Each row is followed by its class number.
[-405 -570  103 -248  -15   -5  687  -36 -366  315  -36   42 -119 -389
 -162  255   47  105  348  -75  -74 -120  -77  135  220  329 -608 -241
 -100  184  247  266]	3
[  45 -349   96   -5 -162  161  177  105 -295 -191   66 -262 -248  345
  -22  209  661  -99  206 -654  124  -67 -147  196 -188 -181  -13    2
  121  -96  169 -257]	7
[  43 -205   39  168  -28  183  -31  137 -201   39 -124 -242 -222  128
  -59  235  676    5  301 -618  108    9  -51  261 -113 -159   24   -4
  351  -56   19 -251]	6
[  87  169    9 -118 -177 -155  160  253 -193    8  203  -50  -92 -244
 -174  -82  -37 -100 -133  114   98  116 -105    8  178  284 -427 -151
 -330   15  -67  326]	5
[  -6 -162   94   72  -65  150  110  228 -215  -92   17 -158 -217  277
 -134   65  523  -78  154 -553   62    1  -68  148  -81 -191  -11  134
  121  -84   11 -197]	4
[ 158   82 -275 -152 -224 -123 -199 -374   57 -340 -228   50 -131   85
  184  235 -184 -143  181   78  138 -300   -7  -92  255 -257  105    4
   82   89  -51 -151]	0
[ 166  219   36 -149 -185 -100  209   42  -23  196   88   54 -151   10
 -123   35   -1   50 -140  -87   19  -66  187 -122   84  121   41   35
 -134  223  117  146]	3
[  -1 -238  103   99  -28  177   21  198 -263 -181   67 -234  -77  270
 -139  111  670 -105  139 -591  125  -18 -187  260 -103  -22 -115  -42
  109  -23   13 -224]	1
[ 132  176  163  185  -50  -31  -64  224 -103 -191  373   16  -31   89
  -74   36  429 -285 -127 -243  164   54  -99  139   81  216 -254 -128
 -192   68    3  -12]	8
[-245 -115 -144 -461 -201 -109  356  -78 -120  220 -250  -50 -234 -266
 -313  -35 -224  175  107   61 -133 -137 -198  -47   79  131 -287 -153
 -244   14 -178  276]	8
[ 162  460  210  169  -55    6 -105   21  193   57  379  150   93   48
    6   68  404 -364  201   69  -21 -308 -198 -154  118   -5 -566   32
  400    1 -100  -91]	4
[ -48 -163 -127  -29 -194  152  203  123 -262  -57  -92 -421 -249  362
  -93  196  546  -11  201 -694  127  -13 -119  168 -275  -62   52   76
   27  -64   34 -158]	8
[-112 -345 -322 -899 -476  128  565 -202 -183  252 -225 -546 -529 -226
 -139  158   24   65  191 -237  -29 -142 -164   98   33 -323 -127   37
   34 -101    3  114]	6
[ -93  163    8  123  166 -261  121   87  -54 -213  153  383  274 -241
 -104  -60 -299  -56   14  318    5    1  -88  -81  121  283 -231 -100
 -491   83  -62  390]	8
[ 204  163  239  175 -178  -28 -181  134 -145 -487  485  134   68  276
   84  -55  368 -276 -188  -45  173  -64    6  -10   87  108 -391 -293
 -297 -143  183  -67]	2
[ -58 -124  126   36 -168  -19  121    8  -58 -109  246  155 -167  271
  -10  -11  314 -198  -78  -87  107 -134   11 -139  -11  191 -311  -33
 -251  -44   97  -46]	4
[ 237  339 -254 -252 -308 -242 -126 -457  101 -244  -93   19  -18  215
  123  176 -249  -79   59   28   46 -329   18 -179  213 -275  150  -63
   74  153  -74 -164]	7
[ 291  462  -46  -82  -56 -112 -157 -119  235 -223   54  126  127  147
 -177   48  191 -280  162   73   10 -454  -81 -157   49 -113  -84   23
  205  151  -89  -35]	4
[  42  265  -47 -297 -162 -211  258 -108   85 -160   92   62   16  299
  -42   19  155 -311   94  118  -29 -292  133 -305 -202  -72 -281  164
  -84  -21   26   77]	5
[  55  199   99  230  -93  -36 -146  113  131   14   99  151   -5   -3
   93  -85   16  -55  -21   -1   -4  -29  143 -206 -107   -6 -204   41
  -44 -170  158   41]	7
[ 204 -307   29 -309  -51  232 -248   35 -165  -33  -83 -261 -665 -571
  546  145 -330  136 -397   64  150  467   84  326  170 -240  691  -41
  136  -74   72  -33]	4
[ 147  417 -175 -324 -348 -202  272 -102   34  288  -57  120 -173   54
 -180   18 -273  172 -163   41  -66 -100  338 -295   20 -114  170  273
 -161  132  -29  120]	3
[  73  -22 -337 -330 -275  -65   -5 -608   37  -26 -203 -101 -184  113
  208  292 -159   -6  266   99    2 -328  -25  -59  165 -374  123   17
  280   55   -6 -152]	0
[ 118 -154   12   47 -251   33  -20  123 -225 -170  220 -151 -212  122
  174   83  309 -153 -105 -226  275  131   98   50   98   53 -239 -131
  -89  -84  194 -117]	6
[ 392 -554 -520  -71 -227  -20  274 -539  611 -221 -711  177  158  273
 -321  385 -379  177  506  545  266 -627 -341 -462   11  113  564  639
 -245  251  245 -291]	0
[ -14 -403   -1 -233 -261  184  183  -52 -188 -212  -25 -247 -350  274
   26  232  489  -73  237 -485   59 -149 -231  187  -98 -311   66    5
   74 -155   95 -271]	7
[-268 -374  -57 -589   57 -144  189 -618 -107 -196 -206  102 -466   53
  200  168 -263  -26   -4  335  -27 -255  -70 -113  266  -89   53  -44
   22   54  -70 -116]	6
[ -22 -383   66 -130 -207  -53  177 -113 -101 -559  165  149  -89  296
  170  120  104 -237   28   49  176 -255 -155 -209  -60   58 -243   17
 -313 -100  348 -161]	3
[ 381  645   90  244  116 -331  109  315  261  363  217  619  294  -11
 -410 -138 -302  159 -375  278  -59  228  342 -218  155  292  543  203
 -296  461 -313  252]	4
[ -47 -320   86  -48 -395   13   62  137 -282 -483  347  113 -226  183
  389  161  356 -262    8  -16  353   -6   29  -85  240  -43 -626 -287
 -310 -209  306 -103]	5
[ 128   75   61    8 -298 -124   33    9 -224 -311  365   58 -108  289
   54   17  340 -204  -14   38  192 -101  -61  -88  154   73 -463 -183
 -200  -61   17  -55]	2
[ -31  -51  -43  -71 -141   82   26  101 -113 -130  -60 -354 -112  247
 -189    9  419 -126  100 -597   75  -49 -111  210 -107  -13  -60   99
  -50  -10  -69 -186]	3
[ 197  156 -230 -139 -297 -156  -61 -478   35 -132 -173   30   42  215
   28  203 -153    1  185   10   25 -363  -66 -134  211 -234  131  -72
  113  187  -15 -160]	0
[ 171  -59 -123 -373 -271  -87  471 -182   28  381 -117  109  -20  217
 -311  143 -111  262  -94  -26  -27 -259  160 -289    4  -67  235  129
  -30  307  152   32]	5
[ 345  415   55 -433 -212 -343  132  -73   74 -725  558  242   74  237
  -35  -15  233 -577  161  687  210 -511 -314 -238  387  307 -765 -241
 -297  132 -144  226]	7
[ 127  189 -297 -230 -217 -167 -117 -482  -32 -126 -208 -221  -69   66
  192  135 -269 -121   70  -71   28 -122   61   30  215 -301  272  -70
  101  186  -81  -90]	0
[ 112   75 -183  -56 -146  -77  -41 -246   29  -22   24  -92  -70  113
   91  123  -87  -32   44   50   87  -46  -98  -71  219 -158   56 -167
   88   48  -11 -105]	2
[  49 -133  241  265  -23   67  -62  209 -326 -501  177  -75  -15  441
  -33  -39  662 -209  118 -518  157  -23 -127  149  -56 -106 -236 -157
 -174 -190   65 -184]	2
[-260 -666  -52  161  -39  -37  376  -51 -246  244 -129  164 -157  139
  -13   39   98  193   67  175   81  202   75 -207 -305  151  -79  -65
 -259 -238  174  -31]	8
[ 191  392   72 -266 -100 -132   -2 -137  106 -323  167   23  -46  151
   23    3  145 -396   62   75  -69 -351  -55  -94  -23 -106 -134   96
    1   26  -24   26]	3
[ 109 -255   29  -54 -260  156  104   67 -295 -314   67 -263 -150  343
    0  156  621 -184  201 -497  141 -117 -107  213 -151 -196  -53  -27
   -3 -153   87 -239]	7
[ 182 -105  163  177 -156   36  -52  136 -272 -428  390  -46  -53  362
   56   32  489 -261  -54 -225  240  -17 -126   79  120   24 -308 -226
 -155 -104  160 -163]	2
[ 172  369   66 -116  -37 -193  -32 -138  160 -347  160  126   79  204
  -44  -16  170 -382   56  105  -40 -343  -71 -132  -89   17 -181   56
 -113   56  -47   43]	8
[ 201  423  134  -73  -10 -169  -74  -90  148 -386  269  152  152  203
  -23  -13  193 -445   -2   60  -57 -326  -63 -109   -9  -12 -184   48
  -36  105  -31   14]	1
[ 219 -190   75  221 -256   87   19  160 -136  -48  243  -62 -119  144
   51  133  410 -181  -55 -254  280   54  -74   17   71  106 -269 -140
 -105  -41  214 -146]	8
[ 177  350 -171 -167 -224  -87  171   27   28  424  -23   -7  -58  -53
 -191  137 -137  256 -138 -100   24   45  409  -90   76   25  155  160
   81  245   68   37]	3
[  40 -110   49 -124 -375   -6  215  -12 -235 -118  331  177  -64  322
  -27   30  418 -180  -46   33  132 -207   -3 -208   -2    8 -479 -261
 -227 -150   99  -15]	1
[ -38  -12 -132 -128 -228 -154   43   16  -52 -189  271  144   14  136
   52  -20  -41 -150  -71  269  184  -71   73 -204  188  204 -554 -123
 -165  -65   13   12]	6
[ 143   90  -34 -289 -200  -20  417  -22 -102  472   11    4 -179   61
 -216   93   35  211 -128  -34  -62  -44  298 -154  -48   20   99  103
   51  168  100  143]	1
[ 128   78   95   62 -253  -42   -6   85  -67 -265  325   85 -118  325
  -73   66  396 -317 -130 -110  233 -124 -142  -86  224  109 -391  -83
 -241  -19   37 -162]	5
[-199 -565 -256 -413 -461  155  401 -344 -300  250 -247 -402 -624  250
  201  274  343   60  352 -417  -22 -147   47   77 -150 -486 -168  101
  121 -332  111 -108]	5
[ -61 -103   72 -127 -250  -50  153   74 -274 -200  290  -28 -249  239
   82   47  456 -138   71  -48  241  -37  -52  -78  114  100 -574 -131
 -106  -88   60  -89]	3
[  50  172  183 -415   32 -235  103 -304  219 -492  167  289 -137  206
   88   54  155 -363   73  282 -157 -415   24 -124 -120 -107   14  165
 -123   86  -15   23]	2
[  83  -88  216  349  103 -166 -240  270 -232 -575  499  418  196  273
  301   34  354 -252 -217   86  373  253  384   44  -17  348 -350 -309
 -315 -111   61 -108]	7
[ -35  -60 -236 -214 -242  -86  566   41   70  634 -223   38  -66  -14
 -312   67 -287  335   40   79   20  -59  370 -406   11  108  -41  346
   38  248  189  112]	7
[-126   -6   64 -194  -29    9   80   76 -105 -168   29 -194  -67  277
 -340  -76  432 -250   62 -472   -7 -128 -284  199   90  -58 -308  -16
 -115  -41 -304 -118]	5
[  58   58  188 -328 -310   35  142    9 -236 -199  361 -103 -380  312
  -49  -36  613 -316 -191 -117  165 -114  -61  -26  105  126 -514 -286
 -268 -155  -46  -31]	1
[ 154   -3  -20   61 -299   82  315   60  -12  582  -54  -30 -148 -102
 -126  194   98  285   19 -277   57   21  220 -135   36   -9   52   86
   49  162  218   41]	2
[ -73 -421   51 -116 -137  157  213   80 -257 -168   -7 -169 -244  219
  -16  276  579  -28  200 -575  122  -26 -115  202  -95 -167  -11  -24
   82  -17  129 -239]	1
[ 254 -134  -16   43 -351  174   73  179 -322  -35   87 -176 -231  461
 -114   46  429   42  -34 -211  290   -3  100  -91  204 -120 -288 -201
   31 -214  172 -243]	2
[  73 -507  -54   54 -226  224   85  146 -240 -298  -88 -189 -142  324
  -60  173  585  -57  292 -422  239 -189 -248   96 -187  -81 -174  -28
  -34 -191  167 -214]	8
[  75  -35  132  128 -170   33  -65  154 -120 -329  374   18  -75  257
   76  -12  370 -301 -115 -121  245  -35  -87  -57   71  155 -394 -128
 -159 -100  130 -130]	4
[-189 -268  -51 -223 -184  -52  441 -235 -173  123  -88  120 -116 -107
 -260  138   -9  113  363  156  -54 -339 -288  -93  259   99 -514 -116
 -122   -1   -3  128]	4
[  62  183   46 -261  -51 -130   53 -195  106 -226   48   52  -16   91
  -31   11   63 -240   79   69 -105 -290  -14  -57  -71  -92  -49   71
  -18   28  -28    4]	7
[ -67  -59    8 -166 -137  -75  242   63 -201   71   14   68 -231 -276
 -109  136  -18  125  150   39    1  -27  -54   21  196   76 -368 -188
  -89  -27   21  212]	2
[ 674  -72  100 -114 -154  114  190   51 -284  393   27 -392 -202 -385
  -59  355  199 -113  -66 -607   22  188  322  607  379 -384  584  -10
  408  507  269  -26]	7
